Below is a small trained network, with its code and all its weights. Each question gives an input and a class and asks what happens when units are switched off, that is, made to give their printed mean instead of their output.

import numpy as np


def w(rows, s, z=0):
    codes = np.array(rows[::2]) - 128.0
    scale = np.full(codes.shape[1], s)
    scale[-1] = z or s
    return codes * scale


def norm(h):
    return h / np.sqrt((h * h).mean(-1, keepdims=True) + 1e-5)


def f(y):
    return y / 2 * (1 + np.tanh(0.7978845608 * (y + 0.044715 * y**3)))


def log_softmax(a):
    a = a - a.max(-1, keepdims=True)
    return a - np.log(np.exp(a).sum(-1, keepdims=True))


def net(x, mask):
    res = np.array(x, float).reshape(1, 6) / 4 @ E
    u = 0
    for l in range(2):
        y = f(norm(res) @ A[l][:, :-1].T + A[l][:, -1])
        res = res + np.where(mask[u : u + 5], y, B[l][:, -1]) @ B[l][:, :-1]
        u += 5
    return log_softmax(norm(res)[-1] @ U[:, :-1].T + U[:, -1])


A, B = {}, {}
E = w([
[127,128,127],'x0',
[126,126,128],'x1',
[203,151,239],'x2',
[130,130,128],'x3',
[2,117,136],'x4',
[169,28,202],'x5',
],0.0034)
A[0] = w([
[68,49,110,70],'L0N1',
[120,1,134,177],'L0N2',
[61,188,235,1],'L0N3',
[139,172,191,104],'L0N4',
[163,76,24,60],'L0N5',
],0.013,0.0023)
B[0] = w([
[15,239,111,211],'L0N1',
[228,183,207,254],'L0N2',
[253,61,100,203],'L0N3',
[117,220,109,183],'L0N4',
[249,62,132,203],'L0N5',
],0.014,0.0046)
A[1] = w([
[209,139,29,248],'L1N1',
[227,154,150,5],'L1N2',
[24,95,98,178],'L1N3',
[127,102,7,150],'L1N4',
[163,68,45,25],'L1N5',
],0.013,0.0014)
B[1] = w([
[122,233,190,243],'L1N1',
[67,6,103,254],'L1N2',
[29,79,57,149],'L1N3',
[150,44,28,171],'L1N4',
[210,196,34,170],'L1N5',
],0.015,0.0089)
U = w([
[218,168,44,177],'0',
[54,245,195,187],'1',
[200,66,222,142],'2',
[77,22,190,4],'3',
[13,86,17,57],'4',
],0.012,0.003)

Each question gives the input, the list of numbers given to net, and the class t.
The units are the neurons (one row each of A and B). Each row of codes is followed by its name. A weight is (code - 128) times the scale printed after its matrix; where a second scale follows, it is the last column's (A, B and U).
mask holds one flag per neuron, layer by layer. A switched-off neuron (its flag False) gives its mean, the last column of its row in B, instead of its output. The means were averaged over made-up inputs and are rounded, as every weight is.
A unit's drop is (log p(t) with every unit on - log p(t) with that unit switched off) / (log p(t) with every unit on - log p(t) with every unit switched off).
The circuit of an input: a set's keep is (log p(t) with only the set's units on - log p(t) with every unit switched off) / (log p(t) with every unit on - log p(t) with every unit switched off). Starting from all 10 units, units are removed one at a time, each time the one whose removal leaves the highest keep (on an exact tie, the one counted first), for as long as the keep stays at least 0.8.
circuit, biggest first: the units of the circuit, biggest drop first
unit that matters most: the unit with the biggest drop
top k neurons: the k neurons with the biggest drops, biggest first
top k neurons in layer l: the k neurons of layer l with the biggest drops, biggest first
input [4,0,-5,4,-1,3], class 2: top 3 neurons	[L0N5 L0N2 L1N2]
input [-3,6,1,-8,-6,4], class 3: top 2 neurons	[L1N2 L0N3]
input [-2,3,5,-1,-2,-2], class 1: unit that matters most	L0N4
input [1,-8,1,-1,-7,-1], class 1: circuit, biggest first	[L1N1 L0N2]
input [2,5,-5,-4,-2,5], class 2: circuit, biggest first	[L0N2 L1N2]
input [5,-2,8,4,0,4], class 3: top 3 neurons	[L1N2 L0N5 L1N5]
input [7,6,5,8,-8,-2], class 1: top 2 neurons	[L0N2 L0N4]
input [-4,-4,0,-4,-4,1], class 2: top 3 neurons	[L0N1 L1N3 L1N4]
input [0,-1,-4,8,1,-1], class 4: top 2 neurons	[L0N1 L0N3]
input [-7,1,4,-8,-2,4], class 3: top 3 neurons in layer 1	[L1N2 L1N1 L1N5]
input [4,-4,-1,-1,1,-7], class 4: top 2 neurons	[L0N3 L0N5]
input [8,-5,7,0,-8,0], class 1: top 4 neurons in layer 0	[L0N4 L0N2 L0N5 L0N3]
input [-7,-8,8,-7,-1,4], class 3: top 2 neurons in layer 1	[L1N2 L1N5]
input [0,7,-6,-8,2,8], class 1: top neuron	[L0N1]
input [-1,3,-1,7,3,-4], class 4: top 3 neurons	[L0N2 L0N5 L1N3]
input [-1,-1,8,4,-6,-4], class 1: top 3 neurons in layer 0	[L0N4 L0N2 L0N5]
input [-2,1,4,-5,-8,7], class 3: top 2 neurons in layer 0	[L0N3 L0N5]
input [3,1,7,-1,4,0], class 0: top 4 neurons	[L0N3 L0N2 L1N5 L0N4]
input [6,0,1,-5,-2,-6], class 1: top 2 neurons in layer 1	[L1N2 L1N5]
input [3,6,5,-7,-2,3], class 3: circuit, biggest first	[L1N2]
input [1,-6,7,2,-3,8], class 3: top 2 neurons in layer 0	[L0N5 L0N3]
input [-6,7,8,-3,7,-1], class 0: top 2 neurons in layer 0	[L0N3 L0N2]
